Here is a tiny trained network, its code and every weight. The questions are about switching its units off for an input and a class, where a switched-off unit gives its printed mean instead of its output.

import numpy as np


def w(rows, s, z=0):
    codes = np.array(rows[::2]) - 128.0
    scale = np.full(codes.shape[1], s)
    scale[-1] = z or s
    return codes * scale


def f(y):
    return y / 2 * (1 + np.tanh(0.7978845608 * (y + 0.044715 * y**3)))


def log_softmax(a):
    a = a - a.max(-1, keepdims=True)
    return a - np.log(np.exp(a).sum(-1, keepdims=True))


def net(x, mask):
    res = np.array(x, float).reshape(1, 4) / 4 @ E
    y = f(res @ A[0][:, :-1].T + A[0][:, -1])
    res = res + np.where(mask, y, B[0][:, -1]) @ B[0][:, :-1]
    return log_softmax(res[-1] @ U[:, :-1].T + U[:, -1])


A, B = {}, {}
E = w([
[216,186,240],'x0',
[131,130,122],'x1',
[131,133,127],'x2',
[254,16,71],'x3',
],0.0066)
A[0] = w([
[172,130,160,176],'n1',
[162,100,108,94],'n2',
[141,86,232,90],'n3',
[102,152,170,84],'n4',
[156,68,126,107],'n5',
[253,86,112,123],'n6',
[53,187,126,95],'n7',
[163,170,133,155],'n8',
[144,135,112,254],'n9',
[156,163,194,148],'n10',
[64,92,71,130],'n11',
[94,148,151,107],'n12',
],0.015,0.0078)
B[0] = w([
[97,84,58,184],'n1',
[136,203,93,152],'n2',
[170,104,84,159],'n3',
[154,145,24,150],'n4',
[107,224,70,170],'n5',
[111,158,68,254],'n6',
[161,143,12,210],'n7',
[140,61,127,160],'n8',
[28,89,150,226],'n9',
[129,88,66,194],'n10',
[195,59,64,210],'n11',
[110,166,86,153],'n12',
],0.011,0.0084)
U = w([
[131,221,101,42],'0',
[69,88,135,238],'1',
[74,92,138,253],'2',
[237,35,125,19],'3',
[109,106,202,215],'4',
[190,219,225,6],'5',
[228,220,248,24],'6',
],0.015,0.0061)

Each question gives the input, the list of numbers given to net, and the class t.
The units are the neurons (one row each of A and B). Each row of codes is followed by its name. A weight is (code - 128) times the scale printed after its matrix; where a second scale follows, it is the last column's (A, B and U).
mask holds one flag per neuron, in row order. A switched-off neuron (its flag False) gives its mean, the last column of its row in B, instead of its output. The means were averaged over made-up inputs and are rounded, as every weight is.
A unit's drop is (log p(t) with every unit on - log p(t) with that unit switched off) / (log p(t) with every unit on - log p(t) with every unit switched off).
The circuit of an input: a set's keep is (log p(t) with only the set's units on - log p(t) with every unit switched off) / (log p(t) with every unit on - log p(t) with every unit switched off). Starting from all 12 units, units are removed one at a time, each time the one whose removal leaves the highest keep (on an exact tie, the one counted first), for as long as the keep stays at least 0.8.
circuit, biggest first: the units of the circuit, biggest drop first
unit that matters most: the unit with the biggest drop
top k neurons: the k neurons with the biggest drops, biggest first
drop of u: that unit's drop, to one decimal
input [7,0,-2,8], class 0: unit that matters most => n6
input [7,5,7,3], class 1: top 2 neurons => (n11 n6)
input [7,-7,4,8], class 0: top 2 neurons => (n6 n5)
input [-4,-1,-2,5], class 0: circuit, biggest first => (n5 n2)
input [7,1,5,-3], class 3: circuit, biggest first => (n3 n10)
input [6,2,-5,6], class 0: top 2 neurons => (n6 n5)
input [-3,1,2,6], class 0: circuit, biggest first => (n5 n6)
input [4,-8,7,4], class 2: top 2 neurons => (n11 n7)
input [0,1,2,-1], class 4: top 2 neurons => (n6 n7)
input [-5,-3,-4,1], class 3: top 2 neurons => (n11 n6)
input [1,-3,3,0], class 4: top 2 neurons => (n7 n6)
input [8,7,-1,8], class 0: top 4 neurons => (n6 n5 n2 n11)
input [5,-3,3,-1], class 3: drop of n6 => 0.4
input [-2,-3,2,-8], class 0: circuit, biggest first => (n7)
input [8,3,-8,7], class 1: drop of n9 => 0.2
input [0,4,-5,5], class 0: drop of n6 => 0.3
input [-8,-4,-5,4], class 3: drop of n11 => 2.9
